Below are the code and all the weights of a small trained network. Each question names an input and a class and asks about switching units off, where a switched-off unit gives its printed mean instead of its output.

import numpy as np


def w(rows, s, z=0):
    codes = np.array(rows[::2]) - 128.0
    scale = np.full(codes.shape[1], s)
    scale[-1] = z or s
    return codes * scale


def f(y):
    return np.maximum(y, 0)


def log_softmax(a):
    a = a - a.max(-1, keepdims=True)
    return a - np.log(np.exp(a).sum(-1, keepdims=True))


def net(x, mask):
    res = np.array(x, float).reshape(1, 8) / 4 @ E
    y = f(res @ A[0][:, :-1].T + A[0][:, -1])
    res = res + np.where(mask, y, B[0][:, -1]) @ B[0][:, :-1]
    return log_softmax(res[-1] @ U[:, :-1].T + U[:, -1])


A, B = {}, {}
E = w([
[253,151,100,183,122,141],'x0',
[169,96,104,53,152,95],'x1',
[133,113,177,245,106,116],'x2',
[167,193,232,102,39,128],'x3',
[104,121,190,122,146,220],'x4',
[97,224,106,157,150,96],'x5',
[64,160,117,101,93,88],'x6',
[97,155,98,70,114,230],'x7',
],0.0071)
A[0] = w([
[115,37,157,111,156,131,176],'neuron 0',
[81,100,47,65,127,166,140],'neuron 1',
[109,184,204,115,57,167,175],'neuron 2',
[178,68,158,116,172,204,135],'neuron 3',
[193,214,105,155,126,70,152],'neuron 4',
[78,71,130,166,202,157,166],'neuron 5',
[161,94,30,138,140,94,105],'neuron 6',
[169,16,157,101,102,82,200],'neuron 7',
[72,106,173,128,168,67,198],'neuron 8',
[88,99,117,175,186,169,111],'neuron 9',
[110,133,208,108,105,142,183],'neuron 10',
[183,186,111,137,96,80,178],'neuron 11',
[149,53,151,122,188,175,177],'neuron 12',
[101,141,59,2,171,122,211],'neuron 13',
[103,135,52,14,171,138,175],'neuron 14',
[101,166,115,176,164,123,253],'neuron 15',
[70,118,148,192,127,126,57],'neuron 16',
[121,192,208,104,89,160,178],'neuron 17',
[109,132,44,60,126,148,105],'neuron 18',
[185,80,161,122,128,141,154],'neuron 19',
[107,175,242,98,67,183,153],'neuron 20',
[136,166,90,203,151,139,141],'neuron 21',
[160,92,177,178,134,175,155],'neuron 22',
[95,171,224,100,75,172,159],'neuron 23',
[61,115,156,140,148,83,173],'neuron 24',
],0.0087,0.0034)
B[0] = w([
[177,136,126,148,142,59,181],'neuron 0',
[118,167,128,95,129,176,216],'neuron 1',
[142,128,192,199,127,168,230],'neuron 2',
[118,99,79,90,208,86,188],'neuron 3',
[254,190,173,142,217,157,214],'neuron 4',
[176,180,115,120,131,79,187],'neuron 5',
[120,120,190,167,113,189,198],'neuron 6',
[145,88,152,190,151,36,203],'neuron 7',
[127,137,107,113,87,44,187],'neuron 8',
[195,193,105,103,142,101,169],'neuron 9',
[142,129,151,171,117,114,194],'neuron 10',
[212,155,159,150,197,149,205],'neuron 11',
[152,117,98,109,177,62,186],'neuron 12',
[133,195,85,55,102,158,254],'neuron 13',
[120,205,83,37,122,182,243],'neuron 14',
[186,207,143,98,111,81,196],'neuron 15',
[134,188,105,101,95,88,158],'neuron 16',
[152,144,181,179,111,152,224],'neuron 17',
[97,143,97,86,121,183,200],'neuron 18',
[110,79,100,137,203,84,175],'neuron 19',
[139,131,188,179,123,178,241],'neuron 20',
[210,208,138,113,143,153,182],'neuron 21',
[128,112,110,99,191,120,182],'neuron 22',
[136,151,184,184,108,157,229],'neuron 23',
[127,151,91,114,65,64,180],'neuron 24',
],0.0086,0.008)
U = w([
[150,135,192,205,118,151,167],'0',
[115,7,132,173,152,116,106],'1',
[85,107,122,155,69,83,132],'2',
[140,150,100,95,136,125,179],'3',
[57,126,119,115,88,191,4],'4',
],0.013,0.0029)

Each question gives the input, the list of numbers given to net, and the class t.
The units are the neurons (one row each of A and B). Each row of codes is followed by its name. A weight is (code - 128) times the scale printed after its matrix; where a second scale follows, it is the last column's (A, B and U).
mask holds one flag per neuron, in row order. A switched-off neuron (its flag False) gives its mean, the last column of its row in B, instead of its output. The means were averaged over made-up inputs and are rounded, as every weight is.
A unit's drop is (log p(t) with every unit on - log p(t) with that unit switched off) / (log p(t) with every unit on - log p(t) with every unit switched off).
The circuit of an input: a set's keep is (log p(t) with only the set's units on - log p(t) with every unit switched off) / (log p(t) with every unit on - log p(t) with every unit switched off). Starting from the 12 units with the biggest drops (on a tie, the unit counted first), units are removed one at a time, each time the one whose removal leaves the highest keep (on an exact tie, the one counted first), for as long as the keep stays at least 0.8.
units of the circuit, in order: the units of the circuit, biggest drop first
k most important neurons: the k neurons with the biggest drops, biggest first
drop when u is switched off: that unit's drop, to one decimal
input [-7,-8,-7,7,-4,-4,8,2], class 0: units of the circuit, in order : (neuron 2)
input [5,7,-5,-6,-3,-4,-6,-8], class 1: units of the circuit, in order : (neuron 7; neuron 19)
input [-5,-3,8,0,-3,6,-3,-1], class 3: units of the circuit, in order : (neuron 20; neuron 16; neuron 6)
input [-6,-4,-6,-5,-4,1,8,1], class 4: units of the circuit, in order : (neuron 4; neuron 18)
input [-1,2,6,-3,-4,2,-4,5], class 3: 2 most important neurons : (neuron 2; neuron 20)
input [-2,-3,5,-5,1,-8,-7,7], class 3: 2 most important neurons : (neuron 9; neuron 5)
input [6,4,-5,-6,-5,1,-7,-8], class 0: 2 most important neurons : (neuron 6; neuron 4)
input [-3,2,5,-8,-2,3,-1,-6], class 3: 2 most important neurons : (neuron 9; neuron 21)
input [-1,2,-8,8,5,8,7,5], class 0: 2 most important neurons : (neuron 2; neuron 17)
input [-2,4,6,-8,-2,3,-5,0], class 3: drop when neuron 23 is switched off : 0.1
input [-1,-4,-3,-2,-1,-3,-4,-4], class 1: drop when neuron 14 is switched off : 0.2
input [7,8,8,-5,3,5,2,8], class 3: drop when neuron 2 is switched off : 0.2
